Below are the code and all the weights of a small trained network. Each question names an input and a class and asks about switching units off, where a switched-off unit gives its printed mean instead of its output.

import numpy as np


def w(rows, s, z=0):
    codes = np.array(rows[::2]) - 128.0
    scale = np.full(codes.shape[1], s)
    scale[-1] = z or s
    return codes * scale


def f(y):
    return y / 2 * (1 + np.tanh(0.7978845608 * (y + 0.044715 * y**3)))


def log_softmax(a):
    a = a - a.max(-1, keepdims=True)
    return a - np.log(np.exp(a).sum(-1, keepdims=True))


def net(x, mask):
    res = np.array(x, float).reshape(1, 5) / 4 @ E
    y = f(res @ A[0][:, :-1].T + A[0][:, -1])
    res = res + np.where(mask, y, B[0][:, -1]) @ B[0][:, :-1]
    return log_softmax(res[-1] @ U[:, :-1].T + U[:, -1])


A, B = {}, {}
E = w([
[132,133,197,116,234,100,118,127,148,140,180],'x0',
[93,102,36,156,194,211,210,143,196,177,60],'x1',
[106,133,127,75,133,142,173,124,181,39,255],'x2',
[96,117,168,145,122,3,115,132,226,151,100],'x3',
[171,117,152,122,82,224,143,141,129,220,204],'x4',
],0.0094)
A[0] = w([
[127,128,120,123,137,128,131,136,117,89,147,136],'n1',
[131,131,144,123,173,126,125,124,111,164,75,17],'n2',
[125,134,104,129,134,143,136,129,142,86,126,163],'n3',
[140,128,157,125,77,94,114,128,75,129,171,78],'n4',
[122,132,100,127,146,169,144,126,183,135,133,70],'n5',
[128,129,166,122,167,104,123,126,202,138,219,102],'n6',
[128,121,147,120,165,76,124,132,156,76,209,7],'n7',
[143,124,137,124,102,249,128,126,74,151,222,1],'n8',
[144,129,170,124,94,101,106,129,53,150,171,61],'n9',
[124,129,113,125,77,122,127,130,102,40,170,39],'n10',
[128,129,133,125,81,105,131,129,189,170,122,18],'n11',
[126,132,114,126,106,137,134,122,206,164,105,52],'n12',
],0.023,0.0033)
B[0] = w([
[121,140,82,130,103,113,155,106,109,114,110,157],'n1',
[134,120,69,156,193,106,77,137,104,156,113,174],'n2',
[142,118,88,77,131,171,144,87,153,114,115,160],'n3',
[143,116,209,129,154,130,50,98,121,76,119,196],'n4',
[123,40,208,94,162,205,96,130,134,55,125,185],'n5',
[127,125,190,154,215,66,251,144,102,132,174,223],'n6',
[123,232,135,128,153,87,208,87,183,104,108,217],'n7',
[133,246,107,110,75,239,119,166,132,245,152,254],'n8',
[111,91,235,129,125,154,44,142,148,78,99,200],'n9',
[127,86,50,93,98,74,132,89,21,153,166,195],'n10',
[123,143,108,173,39,72,152,152,151,136,135,168],'n11',
[134,73,104,162,66,113,161,164,161,134,144,176],'n12',
],0.017,0.025)
U = w([
[82,48,74,112,158,220,166,167,232,71,93,70],'0',
[103,161,75,50,67,75,124,34,44,79,160,116],'1',
[122,129,43,209,225,76,57,160,142,168,2,96],'2',
[130,230,161,93,81,225,146,170,144,223,199,208],'3',
[92,76,79,214,17,66,143,197,240,126,94,103],'4',
[121,194,254,132,85,67,39,93,93,76,132,121],'5',
[80,240,201,120,195,49,240,86,159,91,196,141],'6',
[102,62,156,181,146,120,236,221,206,153,221,2],'7',
],0.0064,0.003)

Each question gives the input, the list of numbers given to net, and the class t.
The units are the neurons (one row each of A and B). Each row of codes is followed by its name. A weight is (code - 128) times the scale printed after its matrix; where a second scale follows, it is the last column's (A, B and U).
mask holds one flag per neuron, in row order. A switched-off neuron (its flag False) gives its mean, the last column of its row in B, instead of its output. The means were averaged over made-up inputs and are rounded, as every weight is.
A unit's drop is (log p(t) with every unit on - log p(t) with that unit switched off) / (log p(t) with every unit on - log p(t) with every unit switched off).
The circuit of an input: a set's keep is (log p(t) with only the set's units on - log p(t) with every unit switched off) / (log p(t) with every unit on - log p(t) with every unit switched off). Starting from all 12 units, units are removed one at a time, each time the one whose removal leaves the highest keep (on an exact tie, the one counted first), for as long as the keep stays at least 0.8.
units of the circuit, in order: the units of the circuit, biggest drop first
top k neurons: the k neurons with the biggest drops, biggest first
drop of u: that unit's drop, to one decimal
input [5,7,2,4,0], class 7: units of the circuit, in order => n12
input [4,-8,0,-6,2], class 5: top 2 neurons => n9, n4
input [-7,6,4,2,4], class 0: top 3 neurons => n5, n6, n12
input [7,-7,-8,-8,3], class 5: top 4 neurons => n9, n4, n12, n3
input [-5,-7,6,1,1], class 5: top 2 neurons => n4, n9
input [-3,-5,0,0,-5], class 5: top 2 neurons => n4, n9
input [-8,7,7,4,-5], class 0: top 2 neurons => n5, n3
input [-2,3,-1,-5,-4], class 0: top 3 neurons => n8, n10, n6
input [4,1,-3,3,1], class 7: top 3 neurons => n8, n7, n4
input [4,8,8,4,6], class 7: top 2 neurons => n12, n5
input [7,8,-7,5,8], class 7: top 2 neurons => n5, n12
input [4,-3,4,-1,4], class 6: top 2 neurons => n6, n7
input [-5,1,-4,0,2], class 4: drop of n8 => 0.8
input [-2,-5,0,5,-6], class 5: units of the circuit, in order => n6
input [-7,-5,4,1,2], class 5: drop of n9 => 1.4
input [0,1,0,4,-3], class 4: drop of n8 => 0.7
